Below are the code and all the weights of a small trained network. Each question names an input and a class and asks about switching units off, where a switched-off unit gives its printed mean instead of its output.

import numpy as np


def w(rows, s, z=0):
    codes = np.array(rows[::2]) - 128.0
    scale = np.full(codes.shape[1], s)
    scale[-1] = z or s
    return codes * scale


def norm(h):
    return h / np.sqrt((h * h).mean(-1, keepdims=True) + 1e-5)


def f(y):
    return np.maximum(y, 0)


def log_softmax(a):
    a = a - a.max(-1, keepdims=True)
    return a - np.log(np.exp(a).sum(-1, keepdims=True))


def net(x, mask):
    res = np.array(x, float).reshape(1, 3) / 4 @ E
    u = 0
    for l in range(2):
        y = f(norm(res) @ A[l][:, :-1].T + A[l][:, -1])
        res = res + np.where(mask[u : u + 10], y, B[l][:, -1]) @ B[l][:, :-1]
        u += 10
    return log_softmax(norm(res)[-1] @ U[:, :-1].T + U[:, -1])


A, B = {}, {}
E = w([
[153,149,95,125,250],'x0',
[79,3,132,3,39],'x1',
[224,48,142,221,139],'x2',
],0.0044)
A[0] = w([
[131,83,114,74,140,4],'L0N0',
[134,124,136,130,124,54],'L0N1',
[91,141,87,65,248,22],'L0N2',
[126,140,137,183,49,99],'L0N3',
[131,157,124,129,225,55],'L0N4',
[122,148,128,146,131,155],'L0N5',
[132,147,127,122,174,72],'L0N6',
[161,62,130,200,87,45],'L0N7',
[80,170,129,127,82,124],'L0N8',
[189,81,148,195,130,119],'L0N9',
],0.011,0.0032)
B[0] = w([
[36,71,89,143,157,180],'L0N0',
[153,104,135,129,139,128],'L0N1',
[237,207,250,142,131,227],'L0N2',
[160,183,133,87,60,205],'L0N3',
[88,201,62,140,203,220],'L0N4',
[92,107,123,85,142,173],'L0N5',
[108,156,98,121,169,167],'L0N6',
[198,108,164,232,181,222],'L0N7',
[139,197,142,95,104,218],'L0N8',
[181,16,111,95,28,254],'L0N9',
],0.014,0.0051)
A[1] = w([
[7,64,127,90,184,169],'L1N0',
[131,144,110,134,167,142],'L1N1',
[118,157,176,124,102,126],'L1N2',
[186,63,134,190,83,117],'L1N3',
[110,119,77,184,126,123],'L1N4',
[94,167,44,205,172,85],'L1N5',
[199,51,184,108,132,156],'L1N6',
[143,174,157,143,73,1],'L1N7',
[132,166,111,155,178,63],'L1N8',
[197,101,124,128,153,77],'L1N9',
],0.015,0.0019)
B[1] = w([
[250,45,113,149,179,176],'L1N0',
[100,133,122,124,161,159],'L1N1',
[147,116,148,128,75,187],'L1N2',
[87,123,191,219,150,254],'L1N3',
[187,129,156,147,118,151],'L1N4',
[84,55,72,116,35,175],'L1N5',
[73,156,134,219,76,242],'L1N6',
[133,80,170,58,102,190],'L1N7',
[97,116,109,124,209,174],'L1N8',
[72,178,150,129,148,196],'L1N9',
],0.02,0.0095)
U = w([
[93,64,42,132,129,79],'0',
[167,165,103,141,129,2],'1',
[54,173,52,105,212,173],'2',
[139,144,101,130,113,37],'3',
[144,235,183,81,221,132],'4',
[94,116,187,252,108,212],'5',
[223,48,124,135,146,154],'6',
[158,131,191,47,50,193],'7',
],0.014,0.0068)

Each question gives the input, the list of numbers given to net, and the class t.
The units are the neurons (one row each of A and B). Each row of codes is followed by its name. A weight is (code - 128) times the scale printed after its matrix; where a second scale follows, it is the last column's (A, B and U).
mask holds one flag per neuron, layer by layer. A switched-off neuron (its flag False) gives its mean, the last column of its row in B, instead of its output. The means were averaged over made-up inputs and are rounded, as every weight is.
A unit's drop is (log p(t) with every unit on - log p(t) with that unit switched off) / (log p(t) with every unit on - log p(t) with every unit switched off).
The circuit of an input: a set's keep is (log p(t) with only the set's units on - log p(t) with every unit switched off) / (log p(t) with every unit on - log p(t) with every unit switched off). Starting from the 12 units with the biggest drops (on a tie, the unit counted first), units are removed one at a time, each time the one whose removal leaves the highest keep (on an exact tie, the one counted first), for as long as the keep stays at least 0.8.
units of the circuit, in order: the units of the circuit, biggest drop first
most important unit: the unit with the biggest drop
top k neurons: the k neurons with the biggest drops, biggest first
top k neurons in layer l: the k neurons of layer l with the biggest drops, biggest first
drop of u: that unit's drop, to one decimal
input [6,-4,-2], class 2: most important unit => L0N4
input [3,5,0], class 6: units of the circuit, in order => L0N0; L1N0
input [-8,-3,0], class 7: units of the circuit, in order => L0N3; L1N7
input [2,-4,2], class 0: top 3 neurons => L0N4; L1N5; L0N2
input [3,-7,-7], class 2: top 2 neurons => L0N4; L1N5
input [-4,8,-6], class 6: top 2 neurons => L1N0; L0N2
input [6,8,2], class 6: units of the circuit, in order => L0N0; L1N0
input [5,-3,-3], class 4: top 2 neurons in layer 0 => L0N2; L0N0
input [1,-4,0], class 0: top 2 neurons => L1N5; L0N4
input [1,5,-4], class 6: top 2 neurons => L0N0; L1N0
input [-3,4,-3], class 6: top 2 neurons => L0N2; L1N0
input [-6,6,-3], class 7: top 2 neurons => L0N8; L0N4
input [5,3,-4], class 4: top 2 neurons => L0N2; L0N9
input [-5,-2,0], class 7: most important unit => L0N3
input [-4,5,-3], class 6: top 4 neurons in layer 0 => L0N2; L0N0; L0N9; L0N7
input [-8,3,0], class 7: top 2 neurons => L0N9; L0N3
input [4,-8,2], class 0: top 2 neurons => L1N5; L0N4
input [1,-4,2], class 0: top 3 neurons in layer 1 => L1N5; L1N6; L1N3
input [2,-5,2], class 0: top 2 neurons => L0N4; L1N5
input [5,-6,-5], class 2: most important unit => L0N4
input [2,-6,1], class 0: drop of L1N5 => 0.5
input [8,-4,-3], class 2: drop of L0N4 => 0.6
input [8,-4,0], class 2: drop of L0N4 => 0.4
